k157: [112 143 141  94  66 140 161]
k988: [ 95 142  66 161  66 143 141]
k74: [ 98 119  64 148 128 102 145]
perm: [140 161 112 143 141  94  66] : k157
succ: [112] : [143]
dup k988:  : [66]
asked: [112 143] : k157
asked: [ 66 161  66] : k988

k81: [109  85 104 103 154 181 186  76]
k548: [141 170  95 142 154 181 105 138]
k828: [129 161 152  77 172 145 179 175]
k271: [161 179 152 129 175 146 172  77]
asked: [109  85 104 103 154 181 186  76] : k81
perm: [161  77 129 179 146 152 172 175] : k271

k357: [145 136 126 143 129 127 108 144]
k612: [181 120 116 118 115 120 107 136]
k541: [166 129 104 114 121 122 107 135]
k675: [134 118 112 128 104 108 148 116]
k981: [150 124 131 101 145 143 146 107]
k446: [149 118 125 113 134 122 122 119]
k106: [139 135 128 144 132 128 102 126]
k315: [139 135 128 144 132 128 102 150]
k297: [132 143 101 139 120 110  97 134]
k894: [111 124 158 108 161 159 162 109]
k752: [124 128 135 144 132 128 102 150]
k704: [149 118 125 113 134 122 122  99]
asked: [131 101] : k981
dup k446:  : [122]
asked: [139 135 128 144 132 128 102 150] : k315
asked: [139 135 128 144 132 128 102 126] : k106

k919: [140 116 135 148 129 136 130 120 112 129 103 118 101 152 129 110 118 150
 140 140 111 102 107 150 126 147 113 141 113 159 165 130 111 111 122 116
 144 135  93 147 148 141 127 143 112 141 123 161  99 108 102 150 122 128
 149 129 118 132 122 128 157 125]
k147: [135 157 130 116 129 144 111 130 152 141 148 102 129 147 118 111 125 127
 159 129 116 113 140 103 107 119 150 141 135 149 126 123 118 140 122  99
 140 150 101 147 132 150 102 143 112 112 165 128 128 111  93 122 129 161
 108 113 148 136 141 118 110 122]
k204: [129 135 157 130 116 109 117 165 173 112 163 134 155 125 141 101 148 146
 114 141  89 103 119 140  99 144 110 119 116 105  89  75 108 137  88 141
 126  71 118 133 130 115 108  89  98 117 151 171  94 124 120 154  89 140
 102 165  82  88 132 144  96 145]
next: [140 116 135 148 129] : [136 130]
perm: [122 110 118 141 136 148 113 108 161 129 122  93 111 128 128 165 112 112
 143 102 150 132 147 101 150 140  99 122 140 118 123 126 149 135 141 150
 119 107 103 140 113 116 129 159 127 125 111 118 147 129 102 148 141 152
 130 111 144 129 116 130 157 135] : k147
next: [150 122] : [128 149]

k935: [120  72  64 168 134  99 132]
k622: [120 111 103 146 142 118 131]
k367: [125 147  80 124 153 108  91]
k627: [120 111  80 126 147 118 132]
k385: [120  96  94 146 142 117 144]
k364: [135 140 141 112 163 130 111]
k868: [201 146 120 104 144 160 145]
k207: [117 109  80 124 147 118 135]
k794: [129 152  73 124 147 137 110]
succ: [160] : [145]
asked: [129 152  73 124 147 137 110] : k794
asked: [147  80] : k367
succ: [103] : [146]
succ: [134] : [99]
asked: [120 111 103 146 142 118 131] : k622
asked: [117 109  80 124 147 118 135] : k207

k865: [189 121 107 158]
k325: [166  95  59 200]
k270: [ 82  71 159 107]
k149: [166  95 109 108]
succ: [159] : [107]
asked: [166  95 109 108] : k149
asked: [159 107] : k270

k152: [160 142  75 102  66  98 162]
k22: [ 98 190 111  98 181  97 158]
k528: [131  93 101  94 103 135 180]
k965: [146  86  95 130  93  76 156]
k82: [ 83 173 117 160 108 164 126]
k288: [133 150 137 138  81  81  68]
k410: [ 71  98 135  70 188 159  94]
k667: [137 137 146 128 165 159 119]
k86: [178 140  72 185 127 172  92]
next: [102  66] : [ 98 162]
succ: [164] : [126]
asked: [130  93] : k965

k70: [123 127 133 118 130 122 130 136 127 133 130 117 121 121 108 135 126 129
 156 139 114 116 135 123 118 126 154 118 130]
k892: [117 115 130 122 166 125 142 126 144 130  99 129 111 115 115 119 109 143
 120 129 121 130 126  87 127 134 124 107 123]
k719: [118 127 136 130 123 121 118 139 133 117 122 121 129 156 108 127 135 118
 114 126 130 130 116 135 133 124 154 126 130]
k850: [121 129 125 143 123 120 142  99 117 124 127 130 119 115 126 122 115 166
 111 107 129  87 134 110 144 130 126 130 115]
k456: [128 128 141 120 123 128 128 136 109 125 127 140 131 145 123 129 117 115
 154 121 123 115 128 116 142  74 114 122 106]
k980: [142 129 115 126 121 107 144 111 126 115  86 130 129 119 134 123 115 130
 166 122 124 110 117 125 120  99 127 143 130]
asked: [128 128 141 120 123 128 128 136 109 125 127 140 131 145 123 129 117 115
 154 121 123 115 128 116 142  74 114 122 106] : k456
perm: [ 87  99 107 109 111 115 115 115 117 119 120 121 122 123 124 125 126 126
 127 129 129 130 130 130 134 142 143 144 166] : k892
perm: [107 129  87 134 110 144 130 126 130 115 121 129 125 143 123 120 142  99
 117 124 127 130 119 115 126 122 115 166 111] : k850
perm: [130 117 123 126 121 122  99 115 142 129 110 129 124 166 119 130 125 130
 120 115 115 126 127 107  87 134 111 144 143] : k850
perm: [130 130 118 135 130 133 121 133 136 118 121 130 123 154 135 114 116 123
 127 139 126 108 117 156 118 126 122 129 127] : k70
next: [115 115 119 109 143 120 129 121 130 126  87 127] : [134 124]
next: [ 87 134 110] : [144 130]

k800: [157 167  90 132]
k685: [182 186 166 154]
k380: [157 158  90 132]
asked: [182 186 166 154] : k685
succ: [167] : [90]
asked: [157 158  90 132] : k380

k875: [110 102  65 130 106 137 136 139 136 140  99 157 119 145 120 140]
k634: [152 117 151  89 122 155 153 140 153 146  97 130 118 125 112 134]
k493: [131 131 101 132 134 120 140  99 138 130 122 124 127 158 128 121]
k879: [119 119 116 107 122 127 133 108 118 138 107 123 145 130 130 128]
k404: [175 103  92 126 138 146 164 165 138 124 152 126 157 130  89 159]
k51: [117 100 125 135 122 115 103 143 125 135 145 143 117 105 135 137]
k73: [158 105 132 129 106 152 103 109 123 175 142  99 100  96 134 154]
k15: [119 147 115 112 154 141 114 121 123 119 117 117 127  95 146 133]
k804: [138 139 140 171 100 128 138 108 128 130 151 146 114 141 142 158]
k349: [127 127 131 130 136 121 115 127 134 107 122 155 101 114 108 126]
k902: [135 141 147 133 144 106 118 136 119 109 141 146 114 129 116 132]
asked: [158 105 132 129 106 152 103 109 123 175 142  99 100  96 134 154] : k73
next: [144 106 118] : [136 119]
next: [128 130 151 146] : [114 141]

k198: [115 146 107 150 142 101 144 135  98 138 161 154 137 143 147 113 107 112
 113 148 122 130 146 157]
k107: [112 108 118 123 150 137 139 177 129 120 120  75 120 117 108 155 101 154
 135 140  96 135 123 156]
k76: [139  99  94 112  94 158 105  66 167 122  94 138 134 131 123 125 157 118
 142 109 149 127 105  58]
k727: [138 131 176 118 137 129 128 165 126 123 124 104 112 108 117 143 112 150
 131 117 127 122 129 152]
k507: [134 127  87 144 111 103 123  88 108 142 154 198 135 140 158  91 153  97
 112 118 166 118 144 120]
k384: [102 137 115 135 146 138 144 141 133 123 122  91 141 143 116 146 114 133
 133 161  84 146 119 131]
asked: [112 108 117] : k727
asked: [138 131 176 118 137 129 128 165 126 123 124 104 112 108 117 143 112 150
 131 117 127 122 129 152] : k727

k748: [126 129 125 130 129 121 133 132 125 132 132 130 125 124 129 130 118 126
 129 131 129 120 135 126]
k317: [133 135 126 132 130 129 129 132 130 129 125 118 130 121 126 126 121 125
 131 124 132 125 129 129]
k871: [125 126 129 129 120 132 129 131 126 129 135 130 133 126 130 121 125 118
 124 129 125 129 132 132]
k334: [154 184 125 129 114 129 143 115 109 109 101 138 126  78 108 152 159 114
 123 126 124 156 118 126]
asked: [126 129 125 130 129 121 133 132 125 132 132 130 125 124 129 130 118 126
 129 131 129 120 135 126] : k748
perm: [129 129 125 132 124 131 125 121 126 126 121 130 118 125 129 130 132 129
 129 130 132 126 135 133] : k317
asked: [125 130 129 121 133 132 125 132 132 130 125 124] : k748
perm: [125 126 130 125 129 132 132 132 129 121 126 124 131 129 121 130 118 129
 130 125 135 133 129 126] : k317
perm: [125 130 129 121 133 132 125 132 132 130 125 124 129 130 118 126 129 131
 129 120 135 126 126 129] : k748

k110: [139 108 106 106 127 105 106  76  93  89 108 102]
k469: [115  98 121  99 122 118 120 118 126 124 124 102]
k979: [139 108 106 106 127 105 139 107 140 113 124 120]
asked: [139 108 106 106 127 105 106  76  93  89 108 102] : k110
perm: [ 76  93  89 108 102 139 108 106 106 127 105 106] : k110
succ: [140] : [113]
succ: [99] : [122]

k855: [133 131 197 152 133 179]
k715: [126 117 132 179 133 141]
k754: [152 198 133 133 179 131]
perm: [198 133 133 179 131 152] : k754
asked: [152 198 133 133 179 131] : k754
next: [131 197 152] : [133 179]
succ: [197] : [152]
next: [126 117 132] : [179 133]
asked: [152 198 133] : k754

k392: [135 134 111 151 146 129 127]
k999: [116 125 125 122 124 122 139]
k658: [133 136 149 123 142 130 140]
k437: [135 134 111 151 146 141 127]
k880: [120 142 144  86 118 132 156]
k447: [138 138 122 131 124 141 108]
k253: [140 135 123 142 149 130 133]
k57: [137 181 145  58 126 155 174]
perm: [133 130 149 142 123 135 140] : k253
perm: [140 133 136 149 123 142 130] : k658

k849: [163 102 148 101  83 126 175 144 165  90 104]
k991: [180  96 168 105 122 138 168  88 108 153 140]
k869: [ 97 183 131 124  78 148 111 121 116  85 115]
k440: [145 195 145 130 134 137 129 120 147 126 131]
k542: [121 169 136 164 124 145 176 137 144  96 120]
k216: [122 158 142 168  68 159 132 130 169 107 111]
k774: [124 144 145 136 165 137 121  96 120 176 169]
k218: [175  84 119 133  82 135 145 140 150 120 118]
asked: [136 164 124 145 176 137 144] : k542
perm: [169 176 120  96 121 137 165 136 145 144 124] : k774
asked: [130 134] : k440
asked: [137 129 120] : k440

k862: [140 129 127 123 126 132 127 133 128 131 115 110 126 122 127 131 126]
k409: [140 126 127 131 126 133 131 110 126 127 123 122 133 127 127 130 140]
k698: [135 129 129 128 130 129 127 142 130 129 131 138 127 129 129 126  60]
k60: [140 126 127 131 126 133 131 110 126 127 123 122 132 128 127 129 116]
asked: [135 129 129 128 130 129 127 142 130 129 131 138 127 129 129 126  60] : k698
perm: [116 129 127 128 132 122 123 127 126 110 131 133 126 131 127 126 140] : k60

k117: [176 168 148 153]
k272: [134 113 113 126]
k550: [150 150 138 144]
k37: [138 168 137 158]
k883: [139 177 155 157]
asked: [113 126] : k272
succ: [177] : [155]
dup k550:  : [150]
asked: [139 177 155 157] : k883
succ: [137] : [158]
asked: [176 168] : k117

k250: [118 108 131 117 132 161 132 129  99 151]
k183: [138  73 178  79 149 168  65 122  87 153]
k90: [124 164  98 160 106 107 172 132 157 112]
k191: [129 118 161  99 131 151 108 133 117 132]
next: [178  79] : [149 168]
next: [131 151 108 133] : [117 132]
dup k250:  : [132]
next: [108 133] : [117 132]
perm: [132 129 118 161  99 131 151 108 133 117] : k191

k651: [163 146 131 126 135 171 157 129]
k69: [128 140 134 131 134 153 126 134]
k165: [127 136 131 103 136 120 126 144]
k803: [ 54 156  87 155 158  57 116  77]
k381: [108 104 129  98 132 126 114 129]
k912: [ 70 163  91 148 150  75 108  86]
k177: [163  91  70 118 136 120 126 144]
k540: [151  75  99 138 147  86 130 115]
k751: [110 130 129 103 133 139 148 147]
k960: [ 74 113 161 165  94 106 124 116]
k245: [ 71 118  91 144 126 163 136 120]
k572: [130 166 108 128 137 133 142 118]
dup k69:  : [134]
asked: [150  75] : k912
dup k165:  : [136]
perm: [144 126 120 136 118  70  91 163] : k177
asked: [ 70 163  91] : k912

k795: [ 70 196  62 137]
k906: [ 59 121 153 110]
k802: [ 81 169  71 150]
k773: [166  86 127  81]
k909: [ 81 169 175  73]
k633: [ 81 187 165 120]
k592: [ 81 169  71 124]
k92: [115  81 157  90]
asked: [ 81 187 165 120] : k633
asked: [ 81 169  71 150] : k802
asked: [ 70 196  62 137] : k795

k98: [ 77 185  77  77 133 143]
k178: [164  87  98 110 115 133]
k725: [155 119 134 183 133 145]
k812: [111 118 143 158 120 132]
k396: [154 112 105  81 110 135]
k790: [133 185 133 133 133 145]
dup k790:  : [133]
asked: [112 105  81] : k396
dup k98:  : [77]
asked: [164  87  98 110 115 133] : k178
next: [119 134 183] : [133 145]
asked: [133 185 133 133 133 145] : k790
next: [134 183] : [133 145]

k829: [120 154 140 101 109 141  91 117 111 136 116 131 154 162 146 147 145 100
 112 151 153 130 110 121  98 109  99]
k969: [180 147 135 109 101 117 111  91 141 177 131 140 134 149 128 128 153 121
  88 137 119 119 123 106 132 159 151]
k416: [129 106 106 115 125 121 118 120 154 155 145  59 141 145 116 136 149 129
 112 146 126 128 120 115  88 136 118]
k211: [129 143 144 154 120  96 112 128 147  82 137 151 157 146  91 154 102 112
 132 116 140 108 132 124 106 108 147]
k277: [151 144 143 157 128 146 102 154 112 147 147 106 116 137 132 108 120 140
 153 124 129 132  91  96  82 112 108]
perm: [ 82  91  96 102 106 108 108 112 112 116 120 124 128 129 132 132 137 140
 143 144 146 147 147 151 153 154 157] : k277
next: [101 109 141  91 117 111] : [136 116]
asked: [141 177 131 140 134 149 128 128 153 121] : k969

k140: [184 136 100 131 140 100  84 149 100 153 105 117 138 135 125]
k30: [162  84 135 122 102 110 172  96 102 111 112  98 138  90 143]
k430: [115 134 143 163 163 146 119 175 132 163 128  99 150 160 146]
k265: [102 118 138  96  95 138 159  77 159  97 193 105 108  98  90]
k6: [113 114  88 134 136 134  96 176 111 139 134 159 122 134 135]
k444: [152  99  90 140 165 141  70 152 111 143  99 187 159 169 143]
k956: [111  93 142 140 124 133 151 146 123 120 144 121 158 110 122]
k431: [ 98 131 169 143 124 122 156 146 133 147 139  98 173 136 152]
dup k140:  : [100]
dup k6:  : [134]
dup k30:  : [102]
asked: [184 136 100 131 140 100  84 149 100 153 105 117 138 135 125] : k140
succ: [121] : [158]

k268: [193 144  92 126 110]
k239: [116 177 174 164 162]
k760: [ 98  78 176 115 149]
k97: [176  98 150 115  78]
k929: [160  66  73 164 139]
k125: [117 178 137 102 126]
k689: [104 144 120 144 194]
k647: [113 129 181 101 111]
perm: [ 78  98 115 150 176] : k97
next: [ 98 150] : [115  78]
perm: [162 116 177 174 164] : k239
perm: [149 115 176  78  98] : k760
succ: [73] : [164]
perm: [164  66 160  73 139] : k929

